Here is a tiny trained network, its code and every weight. The questions are about switching its units off for an input and a class, where a switched-off unit gives its printed mean instead of its output.

import numpy as np


def w(rows, s, z=0):
    codes = np.array(rows[::2]) - 128.0
    scale = np.full(codes.shape[1], s)
    scale[-1] = z or s
    return codes * scale


def norm(h):
    return h / np.sqrt((h * h).mean(-1, keepdims=True) + 1e-5)


def f(y):
    return np.maximum(y, 0)


def log_softmax(a):
    a = a - a.max(-1, keepdims=True)
    return a - np.log(np.exp(a).sum(-1, keepdims=True))


def net(x, mask):
    res = np.array(x, float).reshape(1, 5) / 4 @ E
    u = 0
    for l in range(4):
        y = f(norm(res) @ A[l][:, :-1].T + A[l][:, -1])
        res = res + np.where(mask[u : u + 5], y, B[l][:, -1]) @ B[l][:, :-1]
        u += 5
    return log_softmax(norm(res)[-1] @ U[:, :-1].T + U[:, -1])


A, B = {}, {}
E = w([
[173,103,113,110,144,125,96,122,123,152,121],'x0',
[144,119,182,127,87,176,169,244,236,194,98],'x1',
[187,39,167,157,76,82,174,119,166,61,251],'x2',
[111,96,71,119,120,66,237,43,176,179,77],'x3',
[179,178,42,138,11,134,110,125,130,138,131],'x4',
],0.011)
A[0] = w([
[114,133,135,128,149,146,144,168,123,154,103,164],'0.n1',
[95,98,184,135,255,133,138,122,152,112,111,1],'0.n2',
[104,161,140,120,177,126,134,92,100,115,125,104],'0.n3',
[116,125,114,104,82,158,110,78,108,123,146,136],'0.n4',
[94,131,146,155,147,133,138,120,115,116,109,78],'0.n5',
],0.014,0.0073)
B[0] = w([
[162,142,101,111,148,124,111,139,160,135,116,242],'0.n1',
[104,130,167,118,70,116,160,136,5,186,141,255],'0.n2',
[160,120,108,145,156,131,114,142,150,127,106,222],'0.n3',
[152,155,134,167,139,127,144,147,159,129,121,213],'0.n4',
[159,138,114,107,137,111,112,125,148,135,141,162],'0.n5',
],0.02,0.0061)
A[1] = w([
[137,14,197,98,143,103,168,102,136,56,222,12],'1.n1',
[71,56,143,111,172,92,221,31,162,161,108,36],'1.n2',
[124,55,221,102,153,150,162,191,200,161,124,2],'1.n3',
[90,124,205,125,160,171,52,169,97,70,180,39],'1.n4',
[103,128,129,154,217,88,98,7,56,45,175,7],'1.n5',
],0.017,0.0021)
B[1] = w([
[13,186,95,214,147,201,96,71,121,202,154,251],'1.n1',
[164,84,85,23,160,124,126,110,170,137,191,226],'1.n2',
[135,111,161,201,132,137,180,182,123,109,79,236],'1.n3',
[186,73,81,2,149,115,137,74,189,146,185,214],'1.n4',
[153,105,198,191,118,143,193,207,169,116,59,236],'1.n5',
],0.016,0.011)
A[2] = w([
[148,106,99,170,190,52,124,30,61,24,120,85],'2.n1',
[123,104,75,106,130,136,151,165,95,185,108,161],'2.n2',
[121,115,157,145,99,150,64,150,84,58,170,4],'2.n3',
[132,147,110,199,3,132,79,57,120,138,179,62],'2.n4',
[142,130,207,128,181,213,39,132,147,70,187,65],'2.n5',
],0.014,0.0016)
B[2] = w([
[128,146,200,57,46,180,130,238,219,238,135,134],'2.n1',
[145,93,230,172,137,124,65,14,204,2,202,254],'2.n2',
[155,78,131,130,144,67,170,93,152,139,132,132],'2.n3',
[94,190,60,178,75,167,46,124,132,128,106,205],'2.n4',
[72,82,41,85,166,61,247,85,199,119,157,175],'2.n5',
],0.0082,0.0086)
A[3] = w([
[55,141,153,75,210,136,84,110,122,107,54,68],'3.n1',
[130,102,172,205,121,140,129,150,159,115,144,170],'3.n2',
[163,144,80,147,3,97,113,131,122,78,138,12],'3.n3',
[38,87,137,119,195,136,159,144,85,148,154,25],'3.n4',
[123,142,57,111,104,118,125,191,112,108,146,8],'3.n5',
],0.023,0.0015)
B[3] = w([
[22,169,82,222,99,170,125,103,121,138,177,163],'3.n1',
[133,165,102,105,151,123,121,147,130,111,52,253],'3.n2',
[99,93,219,105,138,95,103,138,1,132,167,189],'3.n3',
[179,153,140,93,68,67,64,148,62,70,116,207],'3.n4',
[141,126,136,110,122,117,173,89,118,127,100,149],'3.n5',
],0.016,0.015)
U = w([
[151,143,217,113,86,70,112,135,12,152,122,230],'0',
[182,150,160,179,148,132,193,219,182,122,9,63],'1',
[43,211,67,196,134,179,90,85,145,171,148,6],'2',
[192,92,82,30,139,95,144,83,211,128,198,211],'3',
],0.012,0.0014)

Each question gives the input, the list of numbers given to net, and the class t.
The units are the neurons (one row each of A and B). Each row of codes is followed by its name. A weight is (code - 128) times the scale printed after its matrix; where a second scale follows, it is the last column's (A, B and U).
mask holds one flag per neuron, layer by layer. A switched-off neuron (its flag False) gives its mean, the last column of its row in B, instead of its output. The means were averaged over made-up inputs and are rounded, as every weight is.
A unit's drop is (log p(t) with every unit on - log p(t) with that unit switched off) / (log p(t) with every unit on - log p(t) with every unit switched off).
The circuit of an input: a set's keep is (log p(t) with only the set's units on - log p(t) with every unit switched off) / (log p(t) with every unit on - log p(t) with every unit switched off). Starting from the 12 units with the biggest drops (on a tie, the unit counted first), units are removed one at a time, each time the one whose removal leaves the highest keep (on an exact tie, the one counted first), for as long as the keep stays at least 0.8.
circuit, biggest first: the units of the circuit, biggest drop first
unit that matters most: the unit with the biggest drop
top k neurons in layer l: the k neurons of layer l with the biggest drops, biggest first
drop of u: that unit's drop, to one decimal
input [-5,-7,-2,7,-1], class 1: circuit, biggest first => [1.n5]
input [-6,1,-5,0,8], class 0: circuit, biggest first => [3.n3; 1.n1]
input [3,4,-4,0,7], class 0: circuit, biggest first => [1.n1; 3.n3]
input [-8,-7,1,8,0], class 3: top 3 neurons in layer 1 => [1.n2; 1.n3; 1.n1]
input [3,-3,-6,-8,3], class 3: top 2 neurons in layer 1 => [1.n4; 1.n1]
input [4,-3,-2,8,7], class 3: circuit, biggest first => [1.n1; 1.n3]
input [5,1,-7,7,-5], class 2: top 2 neurons in layer 0 => [0.n1; 0.n3]
input [-4,-2,1,-1,1], class 1: top 2 neurons in layer 0 => [0.n2; 0.n3]
input [-1,2,-5,5,-4], class 2: top 2 neurons in layer 1 => [1.n4; 1.n5]
input [8,-1,1,5,5], class 0: top 2 neurons in layer 1 => [1.n4; 1.n1]
input [-5,8,1,-3,-8], class 0: top 2 neurons in layer 1 => [1.n5; 1.n4]
input [-6,-5,3,1,-4], class 1: top 2 neurons in layer 3 => [3.n2; 3.n3]
input [-7,-7,1,8,-3], class 3: top 2 neurons in layer 1 => [1.n2; 1.n3]
input [-1,-2,2,-5,-2], class 3: unit that matters most => 1.n4
input [1,-5,6,-1,2], class 2: top 2 neurons in layer 1 => [1.n1; 1.n3]
input [4,-7,3,-7,-3], class 1: top 2 neurons in layer 1 => [1.n5; 1.n2]
input [3,2,-7,-1,-1], class 2: drop of 3.n1 => 0.2
input [7,-5,-4,-7,3], class 3: drop of 1.n5 => 0.0
input [-6,-2,-1,8,-4], class 3: drop of 1.n2 => 0.9
input [-8,3,-8,3,-1], class 2: circuit, biggest first => [3.n1]
